Below is a small trained network, with its code and all its weights. Each question gives an input and a class and asks what happens when units are switched off, that is, made to give their printed mean instead of their output.

import numpy as np


def w(rows, s, z=0):
    codes = np.array(rows[::2]) - 128.0
    scale = np.full(codes.shape[1], s)
    scale[-1] = z or s
    return codes * scale


def f(y):
    return np.maximum(y, 0)


def log_softmax(a):
    a = a - a.max(-1, keepdims=True)
    return a - np.log(np.exp(a).sum(-1, keepdims=True))


def net(x, mask):
    res = np.array(x, float).reshape(1, 6) / 4 @ E
    y = f(res @ A[0][:, :-1].T + A[0][:, -1])
    res = res + np.where(mask, y, B[0][:, -1]) @ B[0][:, :-1]
    return log_softmax(res[-1] @ U[:, :-1].T + U[:, -1])


A, B = {}, {}
E = w([
[150,171,163,129,129,194,102,163],'x0',
[131,126,128,125,128,128,128,130],'x1',
[129,175,61,160,146,68,56,133],'x2',
[132,129,128,125,126,129,129,129],'x3',
[126,131,149,7,98,57,115,182],'x4',
[75,116,70,29,164,201,116,106],'x5',
],0.012)
A[0] = w([
[92,14,66,121,175,8,155,61,227],'n0',
[91,120,60,77,137,171,112,158,40],'n1',
[102,159,123,224,104,146,167,37,34],'n2',
[89,116,87,102,185,177,102,118,50],'n3',
[117,129,154,104,109,76,100,199,53],'n4',
[112,221,58,156,148,65,32,139,24],'n5',
[255,134,160,161,71,63,106,171,135],'n6',
[138,106,151,173,45,86,155,168,32],'n7',
[169,145,171,172,105,106,143,127,60],'n8',
[111,59,232,118,74,176,228,137,93],'n9',
[131,165,167,128,164,184,61,220,254],'n10',
[60,78,74,95,86,191,119,158,52],'n11',
[89,136,181,12,31,34,116,227,69],'n12',
],0.0095,0.008)
B[0] = w([
[111,99,202,122,88,123,150,83,245],'n0',
[123,177,190,87,166,103,99,182,175],'n1',
[77,96,113,160,130,224,57,108,188],'n2',
[127,147,176,89,148,154,61,188,174],'n3',
[108,156,96,206,72,182,130,232,165],'n4',
[254,90,78,112,126,124,106,65,195],'n5',
[67,128,128,37,157,112,97,135,220],'n6',
[124,116,210,86,204,128,84,143,164],'n7',
[112,153,135,123,199,96,78,163,165],'n8',
[199,85,24,55,118,91,98,130,226],'n9',
[76,100,185,103,15,69,181,48,232],'n10',
[146,147,134,112,169,114,91,172,174],'n11',
[135,129,111,241,108,224,109,141,252],'n12',
],0.0088,0.013)
U = w([
[116,119,114,181,144,208,109,148,95],'0',
[117,138,184,83,224,93,83,164,77],'1',
[250,97,74,92,131,94,124,110,67],'2',
[111,115,155,125,118,101,153,110,246],'3',
[104,93,210,113,73,99,153,73,47],'4',
[99,113,122,120,121,102,148,119,239],'5',
[115,163,135,142,133,72,252,115,122],'6',
],0.013,0.014)

Each question gives the input, the list of numbers given to net, and the class t.
The units are the neurons (one row each of A and B). Each row of codes is followed by its name. A weight is (code - 128) times the scale printed after its matrix; where a second scale follows, it is the last column's (A, B and U).
mask holds one flag per neuron, in row order. A switched-off neuron (its flag False) gives its mean, the last column of its row in B, instead of its output. The means were averaged over made-up inputs and are rounded, as every weight is.
A unit's drop is (log p(t) with every unit on - log p(t) with that unit switched off) / (log p(t) with every unit on - log p(t) with every unit switched off).
The circuit of an input: a set's keep is (log p(t) with only the set's units on - log p(t) with every unit switched off) / (log p(t) with every unit on - log p(t) with every unit switched off). Starting from the 12 units with the biggest drops (on a tie, the unit counted first), units are removed one at a time, each time the one whose removal leaves the highest keep (on an exact tie, the one counted first), for as long as the keep stays at least 0.8.
units of the circuit, in order: the units of the circuit, biggest drop first
unit that matters most: the unit with the biggest drop
top k neurons: the k neurons with the biggest drops, biggest first
drop when u is switched off: that unit's drop, to one decimal
input [-8,-4,1,1,5,-1], class 4: units of the circuit, in order : (n0)
input [5,2,3,2,1,8], class 1: top 2 neurons : (n1 n3)
input [6,-6,-8,2,8,-4], class 0: top 4 neurons : (n12 n4 n5 n0)
input [1,-4,-8,-2,5,8], class 1: top 4 neurons : (n1 n5 n11 n3)
input [-8,-1,-4,-7,6,-8], class 1: top 2 neurons : (n7 n10)
input [5,-1,0,-3,-2,-2], class 4: top 2 neurons : (n10 n9)
input [1,5,2,-3,5,0], class 0: top 2 neurons : (n12 n4)
input [-3,2,6,4,2,-3], class 2: top 3 neurons : (n5 n10 n2)
input [1,-3,2,-3,-6,-8], class 1: units of the circuit, in order : (n6 n8)
input [-5,-3,8,-2,0,-6], class 2: top 4 neurons : (n5 n10 n1 n3)
input [-4,0,8,3,-6,-7], class 2: top 3 neurons : (n5 n12 n10)
input [-6,7,2,-6,0,7], class 1: top 4 neurons : (n10 n1 n3 n11)
input [-2,3,-2,-4,-1,-6], class 1: units of the circuit, in order : (n10 n7)
input [-7,-3,7,6,0,-2], class 2: top neuron : (n5)
input [8,-2,-6,-8,8,-6], class 0: top 2 neurons : (n12 n4)
input [7,-1,7,4,-5,4], class 2: top 2 neurons : (n5 n0)
input [8,2,0,1,4,-8], class 1: top 4 neurons : (n6 n8 n7 n0)
input [7,-8,7,4,3,6], class 3: top 2 neurons : (n10 n9)
input [-5,-7,-7,-8,-1,-8], class 1: units of the circuit, in order : (n7 n10)
input [-8,2,0,1,-1,-2], class 4: unit that matters most : n0
input [4,0,8,1,3,0], class 2: drop when n5 is switched off : 2.5
input [-6,-1,7,5,1,-1], class 2: drop when n5 is switched off : 3.2
input [7,3,6,-3,4,6], class 4: drop when n9 is switched off : 0.4
input [-8,-6,4,-5,-4,-3], class 4: drop when n9 is switched off : 0.1
